Table B holds the same points as the rows below and some others, measured another way and shuffled. Each row below is followed by which row of B it is.
B:
0: [ 346  173 -148   91 -129 -130 -217    2   95 -167 -233  207 -230 -198
  125  150 -384   78  -94  130 -245  -15]
1: [-129  -25 -101   46 -125    4  -81   56  144 -124  -43  -52    6 -173
  138  -53  -42    1 -168   68 -272 -216]
2: [ -99 -277  183   66  -50  225   54  651  204  -91  311   24   90  -70
 -140 -296  154 -327  193  157  151 -252]
3: [  88  285  398 -150 -337  353 -442  519  604   18   -6   -6  -12 -175
  305  312  -81 -236  323 -183 -727 -137]
4: [  35  -11 -251 -136   16 -220   15 -356  -77 -211  -65  -45  271 -124
  157   78 -254  333 -389  146  -24  179]
5: [  55 -242   43  139   49  -98  332  155   18    7  226    8   34  -35
  -13 -235  212  -71 -162  105   69  -53]
6: [ 173 -330  370 -113  156  206  566  389   18  202  508   93  215  102
  -57 -151  312 -626  374   70  219  206]
7: [ 270  -66  199   85  -26  301  154  499  184  130   73  256 -264 -124
   59  -28   47 -776  478  101 -200  -61]
8: [ 240   36  359  193 -112  169  111  502  401  221  255 -102  -50  -51
   43   69  457  -79   14 -200 -345 -210]
9: [  81   87  -88 -181 -172  -75  -45 -239  -98 -105   89   34  184  -21
  150   79 -262   48   14   -5 -116  134]
10: [ -39 -341  320  150  -47  209  403  587   91  155  550   -2   40   74
 -155 -391  488 -509  297  -14  138 -237]
11: [ 196  135  290 -212 -187  142 -203  285  278  -50  186   -2  211  -25
   82  238 -135    3  189  -87 -194   54]
12: [  99  -16 -158  169   47  286   90  265   50   47  148 -174  165 -140
 -232  100  273    6  -76   18  190 -290]
13: [ 283  299 -201   36 -279 -396 -234 -446  -52 -161  -86   14   -7  -50
  187  182 -324  625 -398 -111 -303   45]
14: [ 273   83   -8   37 -148 -143  103 -118  -25   27  117   92   16  -12
  180  -29  -39   59  -53  -64 -196  150]
15: [-288 -273   41 -211  -22   65   59  156  -10 -209  293 -121  392  -10
 -116 -139  -58  -71    0  170  259 -124]
16: [ -38   37 -135  -75 -180 -194  -71 -269  -89 -175   36  -26   88  -42
   71   23 -241  185 -177   20 -119  -86]
17: [ 187  142 -202  169 -262  -80 -261   96   46 -173  -27  138  -93 -147
  101 -122 -216  186  -71   37 -158  -88]
18: [ 147  127 -234  -70 -139 -376  -99 -455 -115 -219  -43   -5  150  -58
  159  105 -333  534 -421   24 -118  129]
19: [ 448  -13  280   99  -90  -70  210  299  130  121  353  135   25   65
   70 -103  192   -4   76  -93  -53  191]
20: [ 264  -27  -13   26   65  101  139  165   83   18   13   96    0 -140
   52   75  -27 -222   46  130  -40   66]
21: [-130 -160   11  -52  -72  -48  130   -8  -38  -88  173  -35   94  -18
  -10 -108  -23 -125  -31   75  -10 -154]
22: [  14 -105  -48 -101   14  185   54  211   71  -76  153    7  292 -124
   59  -69  -17 -139   53  135   74   98]
23: [ 363  127 -132  135  -80 -168 -125    0   95 -132 -179  171 -204 -172
  123  102 -267  131 -178  117 -217    8]
24: [ -31  -68 -102  -98  -40  -21   70  -85  -12 -101   45   -1  165 -105
  130  -18 -120  -69  -83  103  -80   45]
25: [ -85 -310   88  -79  122  183  464  182  -68   99  413  -71  334   23
  -60 -192  302 -374  114   83  242   48]
26: [-182 -260  121   81   36  166  353  217   72  115  220 -129  -20  -45
 -107  -82  343 -467   51   37  -68 -388]
27: [-276 -139 -129 -257    7  125   45  -98  -67 -156  157 -203  456  -76
  -39   64  -81  -12  -82  103  149  -78]
28: [  79  -94    2   58  -11  106  129  238  115    5   84   67   25 -131
  119 -118   71 -247   39  104 -116   -2]
29: [-127 -129  -38 -177   -3  223   97   93   -1  -67  161  -40  293  -87
   34  -27  -39 -293  135  122   50   -2]
30: [ -87 -195  113  -86   48  293  143  367  131  -11  194  -38  157  -94
  -96    4   91 -439  199  141   77 -173]
31: [-142 -110 -100 -148  -28   89   91  -41  -54  -96  144  -83  278  -71
   28  -15  -53 -121  -11   91   45  -50]
32: [  80 -296  337   49   50  390  212  789  199   62  305  128 -105  -42
 -265 -121  179 -792  519  184  186 -296]
33: [  94  -48  155 -134  -77  -10   84   50   35  -31  201    0  116   14
   -3   80  -76 -118   80   12  -36  -16]
34: [ 307   94  -16 -105  -83 -342   19 -324  -43 -128  -40  114   -2  -23
  171  168 -345  228 -209   45 -174  201]
35: [ 345  262 -133   40  -43   73  254 -391  -24  303 -180   83 -193 -163
  392  327   35 -383   48 -141 -640  154]
36: [ -69  -96  -21  -62  -25   -9  156  -85  -12  -16  111  -88  113  -48
   17   53   12 -106  -84   41  -77 -137]
37: [ 270   44 -101   19  -83   86  -79  212   23 -110   84  144  101 -113
   25  -39 -164  -24   95  112   78  107]
38: [ -30 -154  -40    5   40  107  146  194   74  -50  165  -65  220 -111
   -4  -84  124  -69  -86  114   81  -41]
39: [  82   15 -213  -14  -12 -112   86 -231  -37  -74  -39    3  125 -141
  192   25 -103  110 -252   85 -141  116]
40: [ 307  193 -284  -31  -78 -242 -184 -283   11 -220 -230  118   46 -193
  255  159 -425  378 -331  127 -204  239]
41: [   0   33   97   70 -134  279   69  283  145  143  345 -238  247  -26
  -88   57  406    8   30 -207  -65 -266]
42: [   2   -4  378   91 -278   76 -196  539  387  -47  275 -109  -47   -8
 -121   10  154   71   46 -136 -213 -459]
43: [-220  -98  316 -459 -139  114 -151   76   49 -221  158  -52  128   55
 -205  329 -438 -415  380  108   23 -327]
44: [ 268  -48  -61 -151   45 -313  131 -223  -90 -167  197   18  415   17
  112  -15 -173  495 -355   98  205  436]
45: [ 109  171 -302  125 -209 -519 -132 -563 -105 -208 -149  -65  -74  -82
  136  103 -269  694 -632  -39 -277 -133]
46: [ 255  -21  -16  150  -90   53  -44  334   69  -89   88  143  -97  -96
  -94  -70  -80  -95   91  118   67 -127]
47: [ 235  -88   36  232   -1  100  148  391  163   51  105  100 -110 -132
    7 -130  192 -200   17   84  -61  -95]
48: [ -78 -143   -4 -146  -31   25  149  -25  -57  -74  187  -21  213  -18
   26  -51  -59 -178   37   87   36   -5]
49: [ 450  250 -351   79 -177 -425 -289 -413 -231 -314 -253  213 -266  -92
 -105  260 -666  429 -240  144   36  -85]
50: [ 130  296 -530   45 -217 -487 -207 -785 -195 -238 -233  -80  115 -139
  274  146 -370  840 -695  -51 -282   91]
51: [ 521  159 -190  105   -1 -259  -45 -137   31 -120 -193  216 -120 -171
  177  136 -312  271 -275  141 -136  242]
52: [ 444  127  126  160 -211 -257   39   35   93   36  130  169 -166   11
  173  -49  -23  172  -83 -105 -281  110]
53: [ 158  -69 -296 -344  134 -382   49 -497 -219 -357   49  -22  627  -43
  122   77 -459  677 -530  257  373  563]
54: [-135 -104   -7 -286   -5  316 -126  291  143 -202  146  -54  470 -142
   34   25 -162 -148  147  184  133   81]
55: [-120 -225   73  -51  -36  232  186  312   26   -7  273   39  146  -50
   -4 -220  103 -478  262  115   55  -80]
56: [ 437  255 -359   89 -144 -252 -227 -230  -43 -205 -168  179   30 -179
  236   52 -385  498 -311   86 -128  287]
57: [ 322   -8   86 -202   14 -294  126 -240  -54 -109   54  144   95   15
  144  151 -335   81 -104  108  -44  321]
58: [ 116  130 -212   88 -174   39 -215   81  113 -135  -77   50   36 -208
  161  -27 -151  150 -118   52 -205  -35]
59: [ 373  230  172  243 -354   21 -187  415  338   80  269   55   31  -47
  243 -159  242  339  -35 -276 -387   69]
60: [ 111  111  -86 -150 -190 -237 -193 -230  -37 -241   92  -26  254   -8
   69  109 -323  470 -233   -4  -20   78]
61: [ 362  105 -274 -102   29 -165   66 -295  -76 -104  -61  139  285 -147
  354   38 -264  275 -257  122  -67  568]
62: [ 299  200 -259 -101 -139 -331  -19 -555 -161 -116 -124  143   63  -78
  353  128 -397  283 -245   19 -280  369]
63: [ -50 -332  121   28  108   44  439  227   -8   57  389  -82  227   24
 -106 -227  335 -201  -48   87  221  -64]
64: [ 410  250  186  -48 -208 -130 -157    9  229  -15   -7  107  -72  -52
  230  255 -204  147  -27 -108 -427  133]
65: [  53  -89    9   29  -18   39   71  178  115  -61   52   51    4 -120
   60  -50  -25 -173  -11  119  -93  -62]
66: [ 377  127   72   41   72  142  419 -169   59  370 -100  105 -250 -126
  303  329  158 -634  173  -94 -561  129]
67: [-272  -22 -233  -74 -111   56  -82 -128  -16 -155   45 -213  282 -138
   24   25  -37  152 -224   37  -58 -240]
68: [ 109  200 -341 -123 -127 -180  -49 -539 -145 -111  -94  -14  232 -123
  313  135 -271  325 -294  -16 -248  262]
69: [ -74  -34   91  303 -355 -241  -83  154  116  -86  145    2 -343  -11
  -32 -259   83   94 -155  -93 -321 -556]
70: [ 345  -82  -53  158   47 -116  123  105 -124  -96   32  134 -258  -38
 -356  118 -168 -124   13  198  281 -281]
71: [ 183 -135   62  172    0   36  227  302  138   60  108  131 -111 -115
  121 -196  160 -280   16   98 -141    2]

[ 104 -104 -170 -245  -49  -41 -108  187   48  117  253  -34 -151 -111
 -191   22  -19   69   32   54 -123 -123   72 -112  110] : 37
[ 124  105  114  -64 -226 -134  166  -79 -436  168 -353   69 -231   -6
  340 -341  293  153 -115  160 -279  127 -356   -1  -22] : 22
[ -36  -85   27 -189  -65  -83  -66  129  -73   66  117 -161 -202  -52
  -89  145 -129  129   17    8 -104  -51  109   73   61] : 40
[  69   73  197  -39 -213   95  368 -135 -351   26 -467  188   34  259
  461 -643  383    2 -213  107 -419  217 -476  -90 -162] : 27
[  89  -75 -176 -282 -217  159 -139  137 -135  216  -57 -121  -40 -170
  137  -57   61 -182 -112  150 -193  -13  -37 -125  -29] : 32
[ -74  -63 -264 -139  281   19 -266  115  197   -2  -15 -125 -158  -34
 -400  401 -137 -269  -38 -119  265  -62  507  135  281] : 64
[-230  -85  139 -158 -271  -28  111   90 -230  172  136 -211 -174   49
    5 -113 -128  -32   23  -45 -152  -40  -23  120   37] : 58
[ -19  192 -168   13  -95   52  220 -212 -228   85 -482  104   95    9
  471 -351  616 -197 -147  221 -212  150 -293   22  -52] : 60
[ -72  -71  172  -81  141  -30   92   80 -100 -103  -63  -72    3  217
 -129  -72  -11   58  -54  -63 -202  -75   -8   19  -56] : 24
[ 170  113 -211  -49  269  -17 -140  -59  -19  -86 -405   36    5 -162
  192  185  340    3 -125  219  -91  125   87    2  -15] : 57
[-233   32 -101   59  216   59  103  -17  -10  -46  -70  -29  173   56
  -10 -134  252 -397  -20   11  -74   42  117  101   56] : 13
[  -5 -120   46 -262 -183  115   40  105  -25   61   33  -55 -106  106
    8 -101 -108   45  -89  -25 -175   22   -6  -53   -6] : 30
[-405 -147  280 -135  -82   15  185  122  -99  -34  166 -304  -11  326
 -222  -13 -254  -27   26 -220 -139 -185   73  186  -44] : 1
[ 233   33   71  -14  275 -387  -64   81 -121  -52    8   96 -364  -54
 -235  111   45  443   50   40  -92  -20   62   25  158] : 61
[-162  206    3  179   26  -73  306 -209 -335   17 -361   46  137  -48
  487 -370  600 -187  -45  231 -292  198 -270  131  -78] : 10
[-114 -106  127 -155    6   60   91  100    2  -82   55 -109   37  174
  -43  -35  -58   60  -34  -45 -226  -43   28   11  -94] : 55
[   5   68  164   -9  -15 -128  209  -61 -242  -32 -207   42  -84  109
  201 -220  244  211  -58   83 -283   68 -220   45  -81] : 4
[-168  231 -166  188  159 -116   36 -191 -307   85 -393  -67   23 -286
  380  -13  484 -360  -33  253  -44  228   37  253   75] : 52
[ -50  -69  -32  -96  192  162   20   58  104 -141 -107   -1  134  130
  -30  -32   62 -176 -103  -10 -121   82  153  -28  -27] : 9
[-158 -111   73 -190  -43   -6    7  134  -11   -6  153 -196  -90   69
 -131  124 -161   82   24  -62 -120  -96  128   83    7] : 65
[ -12 -147   20 -221  -62  134 -292  205 -225  158  -68 -287 -146 -232
   39  192 -280 -270 -106   79  -66  118  236   31   20] : 7
[-440   24 -277 -163 -285  164  168  -94   94  164  -20 -182   32  124
   70  -18  166 -395  -26  -76   92  -76  109  227  133] : 42
[ -38   53  265  118  137  -34  198  -69 -349  -57 -351   69  -12  102
  243 -333  195 -115 -119   61 -253  270 -121   83  -44] : 68
[-227  -67  269   46  149   76  223   47 -168 -117  -66  -54  168  260
  -13 -321   44 -233  -57  -73 -265   62  -31   57  -92] : 26
[ 356   69 -201 -178  222 -336   75   25  330 -196  163  300 -198  110
 -244  106  323  824   74   64 -194 -213  -77 -166   68] : 53
[ -59   -1   84   23  267    5  -27   16  -80 -145 -176  -69   40  -35
   91   92   53  -88  -68   70 -135  186  176   94  -28] : 62
[-104   11  -25   71   39    3  278  -44  -10   46   48  252  -77  176
  -79 -513  195 -283  -17  -86  -55  192    4   34  252] : 41
[-829  -92   47   -4   54  211  290   28  107 -141  268 -462  497  281
  -70   42   31 -536  103 -146 -136 -224  221  309 -148] : 69
[-113  -95  126  -27  266   70  120   90   33 -173   -5   -1  137  269
 -201 -158   14 -131  -64 -107 -180  -15   91  -17  -31] : 36
[  15  173 -335   67  246 -217  -56 -106   68   21  -71   91 -154 -279
   59  186  382  -13   63  180   69  137  211  160  255] : 19
[ -18    2 -161 -150 -236   35    0   57 -248  252  -23 -113  -18 -231
  254 -191  239 -204  -34  217 -245   15 -146  -42  -18] : 46
[  36  -91  157 -159  -22   58  112   78  -89  -47 -101   19  -48  217
  -22 -201  -17   70 -115  -47 -240   24  -79  -71  -61] : 29
